Below is a small trained network, with its code and all its weights. Each question gives an input and a target symbol and asks what happens when units are switched off, that is, made to give their printed mean instead of their output.

import numpy as np


def w(rows, s, z=0):
    codes = np.array(rows[::2]) - 128.0
    scale = np.full(codes.shape[1], s)
    scale[-1] = z or s
    return codes * scale


def f(y):
    return np.maximum(y, 0)


def softmax(a):
    e = np.exp(a - a.max(-1, keepdims=True))
    return e / e.sum(-1, keepdims=True)


def log_softmax(a):
    a = a - a.max(-1, keepdims=True)
    return a - np.log(np.exp(a).sum(-1, keepdims=True))


def net(x, mask):
    ids = ['ΔΣΦαβγεζηθλμξτψω'.index(c) for c in x.split()]
    T = len(ids)
    res = E[ids] + P[:T]
    u = 0
    for l in range(2):
        r = res
        for j in range(3):
            rows = slice(2 * j, 2 * j + 2)
            q, k, v = (r @ M[l][rows].T for M in (Q, K, V))
            z = softmax(np.where(np.tri(T) > 0, q @ k.T / 2**0.5, -1e9)) @ v
            o = O[l][rows]
            res = res + np.where(mask[u + j], z, o[:, -1]) @ o[:, :-1]
        u += 3
        y = f(res @ A[l][:, :-1].T + A[l][:, -1])
        res = res + np.where(mask[u : u + 8], y, B[l][:, -1]) @ B[l][:, :-1]
        u += 8
    return log_softmax(res[-1] @ U[:, :-1].T + U[:, -1])


Q, K, V, O, A, B = {}, {}, {}, {}, {}, {}
E = w([
[167,228,101,154,107,86,175],'Δ',
[5,63,161,51,67,192,205],'Σ',
[107,216,137,179,167,120,38],'Φ',
[134,107,180,204,116,204,169],'α',
[132,164,125,65,138,66,255],'β',
[135,116,104,218,63,219,147],'γ',
[108,124,184,130,115,194,184],'ε',
[135,182,144,33,50,218,213],'ζ',
[34,118,144,79,180,118,99],'η',
[90,155,174,200,152,197,49],'θ',
[88,106,164,245,147,106,117],'λ',
[154,166,115,147,119,253,153],'μ',
[124,127,175,134,126,177,177],'ξ',
[159,187,145,215,95,223,69],'τ',
[148,234,129,104,179,114,115],'ψ',
[153,206,101,198,120,106,126],'ω',
],0.015)
P = w([
[160,113,132,84,62,153,91],'0',
[148,173,154,161,194,176,150],'1',
[94,44,68,108,118,105,81],'2',
[199,150,206,64,31,50,107],'3',
[71,194,158,163,166,157,173],'4',
[116,42,71,140,97,95,78],'5',
[189,161,204,53,23,55,102],'6',
[6,221,148,171,143,136,194],'7',
[134,42,61,147,91,96,77],'8',
[193,170,202,64,17,57,113],'9',
[11,209,145,158,142,130,186],'10',
],0.016)
Q[0] = w([
[120,94,172,125,158,135,99],'L0H1',
[66,151,95,195,93,158,132],'L0H1',
[91,72,10,175,170,143,155],'L0H2',
[160,144,34,145,166,134,148],'L0H2',
[66,90,29,109,230,210,130],'L0H3',
[125,96,220,87,49,145,174],'L0H3',
],0.012)
K[0] = w([
[117,108,137,140,137,170,102],'L0H1',
[210,64,88,68,96,88,41],'L0H1',
[254,10,126,140,132,109,82],'L0H2',
[168,102,40,85,130,84,85],'L0H2',
[197,19,150,28,152,141,71],'L0H3',
[72,126,161,106,122,174,206],'L0H3',
],0.0097)
V[0] = w([
[172,171,108,55,105,163,68],'L0H1',
[156,177,230,180,230,203,144],'L0H1',
[84,202,202,24,182,169,35],'L0H2',
[30,68,213,101,142,162,78],'L0H2',
[145,164,122,2,173,142,203],'L0H3',
[160,78,143,246,78,225,205],'L0H3',
],0.0066)
O[0] = w([
[127,143,49,38,107,178,183,153],'L0H1',
[173,133,58,255,88,139,103,205],'L0H1',
[193,173,33,99,115,167,134,238],'L0H2',
[224,123,35,239,120,139,151,155],'L0H2',
[198,25,249,138,241,164,99,252],'L0H3',
[129,69,192,241,85,168,202,93],'L0H3',
],0.0075,0.0024)
A[0] = w([
[22,82,45,127,128,185,148,66],'L0N1',
[125,253,220,102,105,170,217,164],'L0N2',
[208,243,135,147,122,66,204,1],'L0N3',
[250,74,187,46,88,92,59,173],'L0N4',
[2,44,105,83,229,151,34,116],'L0N5',
[139,90,85,64,218,42,143,29],'L0N6',
[72,101,220,186,234,214,209,17],'L0N7',
[26,82,103,190,255,16,212,139],'L0N8',
],0.0061,0.0041)
B[0] = w([
[72,108,186,54,131,185,119,163],'L0N1',
[109,151,123,226,160,119,113,254],'L0N2',
[119,93,141,175,133,148,69,194],'L0N3',
[254,174,143,110,194,85,116,215],'L0N4',
[96,145,108,234,83,169,139,185],'L0N5',
[113,123,143,137,15,42,97,163],'L0N6',
[110,178,48,87,100,134,89,195],'L0N7',
[181,110,21,81,167,105,179,207],'L0N8',
],0.0092,0.0096)
Q[1] = w([
[141,210,130,149,133,174,54],'L1H1',
[202,202,133,173,160,55,85],'L1H1',
[95,88,80,60,175,254,148],'L1H2',
[104,84,120,166,141,163,94],'L1H2',
[168,175,72,177,84,202,121],'L1H3',
[177,170,87,85,140,148,192],'L1H3',
],0.0078)
K[1] = w([
[152,226,145,189,188,220,128],'L1H1',
[17,229,151,146,141,130,124],'L1H1',
[211,2,154,117,42,97,26],'L1H2',
[95,122,156,118,76,161,58],'L1H2',
[72,145,1,142,228,149,145],'L1H3',
[143,196,195,138,149,148,149],'L1H3',
],0.0062)
V[1] = w([
[132,118,63,152,175,164,74],'L1H1',
[68,150,183,129,208,164,97],'L1H1',
[135,65,128,162,176,40,163],'L1H2',
[128,255,167,193,165,203,119],'L1H2',
[168,49,157,80,85,95,103],'L1H3',
[124,174,197,151,103,119,131],'L1H3',
],0.0055)
O[1] = w([
[94,149,113,85,137,105,113,192],'L1H1',
[104,118,96,129,117,181,162,142],'L1H1',
[86,133,151,63,128,124,2,111],'L1H2',
[166,194,72,105,144,197,197,244],'L1H2',
[77,115,119,127,89,108,217,50],'L1H3',
[141,192,151,176,146,66,59,138],'L1H3',
],0.0079,0.011)
A[1] = w([
[210,115,154,26,254,106,162,41],'L1N1',
[104,38,112,129,143,189,39,254],'L1N2',
[179,193,202,189,125,147,118,152],'L1N3',
[100,164,79,173,134,167,194,2],'L1N4',
[123,112,148,99,121,60,64,35],'L1N5',
[212,6,91,114,41,130,96,162],'L1N6',
[144,44,161,186,208,162,193,247],'L1N7',
[149,113,96,209,195,85,154,63],'L1N8',
],0.0088,0.003)
B[1] = w([
[47,174,149,172,71,174,67,238],'L1N1',
[196,163,211,196,118,160,227,159],'L1N2',
[44,71,105,87,161,54,170,249],'L1N3',
[178,88,230,117,88,135,107,227],'L1N4',
[230,135,80,129,153,191,142,153],'L1N5',
[120,2,110,153,160,42,21,167],'L1N6',
[127,79,173,126,224,98,155,156],'L1N7',
[97,109,136,91,88,241,95,206],'L1N8',
],0.0083,0.015)
U = w([
[2,162,71,55,174,98,150,230],'Δ',
[54,68,90,82,199,140,84,116],'Σ',
[232,185,81,95,172,108,114,163],'Φ',
[90,126,152,171,136,136,102,56],'α',
[135,135,222,54,112,121,25,153],'β',
[47,110,168,96,102,152,123,67],'γ',
[157,137,123,143,217,105,112,125],'ε',
[108,158,138,143,234,244,104,118],'ζ',
[139,90,78,55,135,139,6,130],'η',
[178,141,141,157,84,163,62,66],'θ',
[46,146,81,212,67,107,94,78],'λ',
[178,139,152,99,197,123,124,145],'μ',
[164,140,121,124,215,96,110,163],'ξ',
[158,184,155,194,74,149,124,60],'τ',
[44,186,69,119,98,211,80,116],'ψ',
[151,174,115,92,150,59,164,255],'ω',
],0.0079,0.0053)

Each question gives the input, a string of symbols that net reads in full, and the target symbol t.
The units are the heads (2 rows each of Q, K, V and O) and the neurons (one row each of A and B). Each row of codes is followed by its name. A weight is (code - 128) times the scale printed after its matrix; where a second scale follows, it is the last column's (O, A, B and U).
mask holds one flag per unit, layer by layer, with each layer's heads first. A switched-off unit (its flag False) gives its mean, the last column of its rows in O or B, instead of its output. The means were averaged over made-up inputs and are rounded, as every weight is.
A unit's drop is (log p(t) with every unit on - log p(t) with that unit switched off) / (log p(t) with every unit on - log p(t) with every unit switched off).
The circuit of an input: a set's keep is (log p(t) with only the set's units on - log p(t) with every unit switched off) / (log p(t) with every unit on - log p(t) with every unit switched off). Starting from the 12 units with the biggest drops (on a tie, the unit counted first), units are removed one at a time, each time the one whose removal leaves the highest keep (on an exact tie, the one counted first), for as long as the keep stays at least 0.8.
circuit, biggest first: the units of the circuit, biggest drop first
most important unit: the unit with the biggest drop
top k neurons: the k neurons with the biggest drops, biggest first
k most important neurons of layer l: the k neurons of layer l with the biggest drops, biggest first
which heads matter: for each layer, one digit per head in row order, 1 if its drop is at least 0.15 and else 0, layers parted by /
input η λ τ η λ Φ λ ζ β η β, target ψ: which heads matter : 010 / 000
input η β η η β λ τ, target β: top neuron : [L1N1]
input β λ β β α β β β β, target η: which heads matter : 000 / 010
input λ β β η λ Φ ζ, target λ: which heads matter : 101 / 000
input τ β α β γ λ ψ ψ τ ψ, target ψ: circuit, biggest first : [L1N1, L1H2, L0H3, L1N4]
input η ψ η Σ ψ λ ψ Φ β λ, target Φ: which heads matter : 011 / 010
input η ψ ψ ω β ω η λ η ω, target λ: which heads matter : 001 / 000
input Δ η Σ η, target η: circuit, biggest first : [L0H2, L1N6, L0N2]
input β β β β β η Δ, target β: which heads matter : 001 / 010
input η τ β γ λ λ τ, target λ: circuit, biggest first : [L0H3, L1N3]
input γ μ η ζ, target μ: which heads matter : 101 / 010
input β Δ η β, target Δ: top 3 neurons : [L1N3, L1N4, L0N4]
input Φ τ Φ β, target τ: circuit, biggest first : [L0H1, L0H3]
input ψ η λ ψ τ β ξ ζ Δ ψ, target ζ: 3 most important neurons of layer 1 : [L1N1, L1N7, L1N8]
input β ζ β γ, target ζ: which heads matter : 001 / 010
input β β Φ η Δ, target ζ: which heads matter : 000 / 000
input β η Δ α η ω, target Δ: circuit, biggest first : [L0H2, L0H1, L1N4]
input τ θ β Φ η ψ, target Φ: 2 most important neurons of layer 1 : [L1N1, L1N3]
input β τ Δ ψ, target τ: circuit, biggest first : [L0H3]
input β η η ψ, target η: top 3 neurons : [L0N3, L1N6, L0N2]
input ω τ η γ β ψ η β, target ψ: which heads matter : 000 / 000
input λ η ξ β Φ τ λ Δ μ λ, target Δ: most important unit : L1N3
input β λ β β ψ η θ τ θ λ, target τ: 2 most important neurons of layer 1 : [L1N4, L1N6]
